Here is a tiny trained network, its code and every weight. The questions are about switching its units off for an input and a class, where a switched-off unit gives its printed mean instead of its output.

import numpy as np


def w(rows, s, z=0):
    codes = np.array(rows[::2]) - 128.0
    scale = np.full(codes.shape[1], s)
    scale[-1] = z or s
    return codes * scale


def f(y):
    return np.maximum(y, 0)


def log_softmax(a):
    a = a - a.max(-1, keepdims=True)
    return a - np.log(np.exp(a).sum(-1, keepdims=True))


def net(x, mask):
    res = np.array(x, float).reshape(1, 5) / 4 @ E
    y = f(res @ A[0][:, :-1].T + A[0][:, -1])
    res = res + np.where(mask, y, B[0][:, -1]) @ B[0][:, :-1]
    return log_softmax(res[-1] @ U[:, :-1].T + U[:, -1])


A, B = {}, {}
E = w([
[142,119,160,112,254,169],'x0',
[125,125,128,127,126,130],'x1',
[92,127,222,209,146,104],'x2',
[181,27,116,163,111,151],'x3',
[125,126,126,128,128,127],'x4',
],0.017)
A[0] = w([
[101,177,58,65,95,133,24],'N1',
[126,136,180,97,254,180,145],'N2',
[195,55,85,102,174,242,84],'N3',
[215,16,138,116,228,192,89],'N4',
[159,145,201,89,208,158,54],'N5',
[162,22,103,204,117,113,44],'N6',
[76,134,219,222,121,93,149],'N7',
[95,97,232,252,156,122,32],'N8',
[115,139,173,101,212,142,189],'N9',
[174,40,101,206,76,153,127],'N10',
[66,218,119,64,172,168,250],'N11',
[24,201,188,197,84,55,102],'N12',
[99,145,162,123,245,191,10],'N13',
[95,228,96,49,170,114,82],'N14',
],0.0093,0.012)
B[0] = w([
[66,223,181,137,53,48,170],'N1',
[99,66,53,75,53,164,235],'N2',
[168,132,150,151,219,143,212],'N3',
[209,184,140,211,213,159,241],'N4',
[36,169,150,135,32,65,177],'N5',
[49,154,215,108,73,73,192],'N6',
[178,228,205,191,147,55,248],'N7',
[117,54,27,2,14,121,223],'N8',
[192,37,73,47,169,190,220],'N9',
[67,89,80,12,49,127,229],'N10',
[84,179,204,169,80,51,255],'N11',
[182,131,131,197,215,169,238],'N12',
[57,207,187,143,29,40,181],'N13',
[156,41,30,67,110,191,195],'N14',
],0.0089,0.015)
U = w([
[89,151,168,116,81,105,235],'0',
[147,87,23,11,99,202,149],'1',
[187,155,152,251,230,171,5],'2',
],0.012,0.0031)

Each question gives the input, the list of numbers given to net, and the class t.
The units are the neurons (one row each of A and B). Each row of codes is followed by its name. A weight is (code - 128) times the scale printed after its matrix; where a second scale follows, it is the last column's (A, B and U).
mask holds one flag per neuron, in row order. A switched-off neuron (its flag False) gives its mean, the last column of its row in B, instead of its output. The means were averaged over made-up inputs and are rounded, as every weight is.
A unit's drop is (log p(t) with every unit on - log p(t) with that unit switched off) / (log p(t) with every unit on - log p(t) with every unit switched off).
most important unit: the unit with the biggest drop
k most important neurons: the k neurons with the biggest drops, biggest first
drop when u is switched off: that unit's drop, to one decimal
input [2,4,5,8,-5], class 1: most important unit -> N8
input [0,-1,-8,-3,-2], class 0: 2 most important neurons -> [N11; N1]
input [-7,7,-6,-7,-7], class 0: 2 most important neurons -> [N1; N11]
input [-4,-6,0,2,1], class 1: 3 most important neurons -> [N11; N7; N13]
input [6,-3,-3,1,4], class 2: 3 most important neurons -> [N4; N8; N10]
input [-3,-5,-7,0,7], class 0: 2 most important neurons -> [N1; N9]
input [1,1,-1,-6,-4], class 1: 2 most important neurons -> [N14; N7]
input [-7,7,-8,-1,0], class 0: 3 most important neurons -> [N1; N9; N8]
input [4,-8,8,8,-7], class 1: 2 most important neurons -> [N8; N11]
input [6,-6,-2,3,-6], class 2: 2 most important neurons -> [N4; N8]
input [0,8,-6,-3,-7], class 0: 3 most important neurons -> [N11; N1; N8]
input [-5,2,-5,-1,-2], class 0: 4 most important neurons -> [N1; N9; N8; N2]
input [3,6,-1,7,8], class 2: drop when N4 is switched off -> 1.6
input [2,3,6,1,-4], class 1: most important unit -> N8
input [-6,0,1,-2,-6], class 2: drop when N12 is switched off -> 0.2
input [7,3,3,6,6], class 1: drop when N2 is switched off -> 1.2
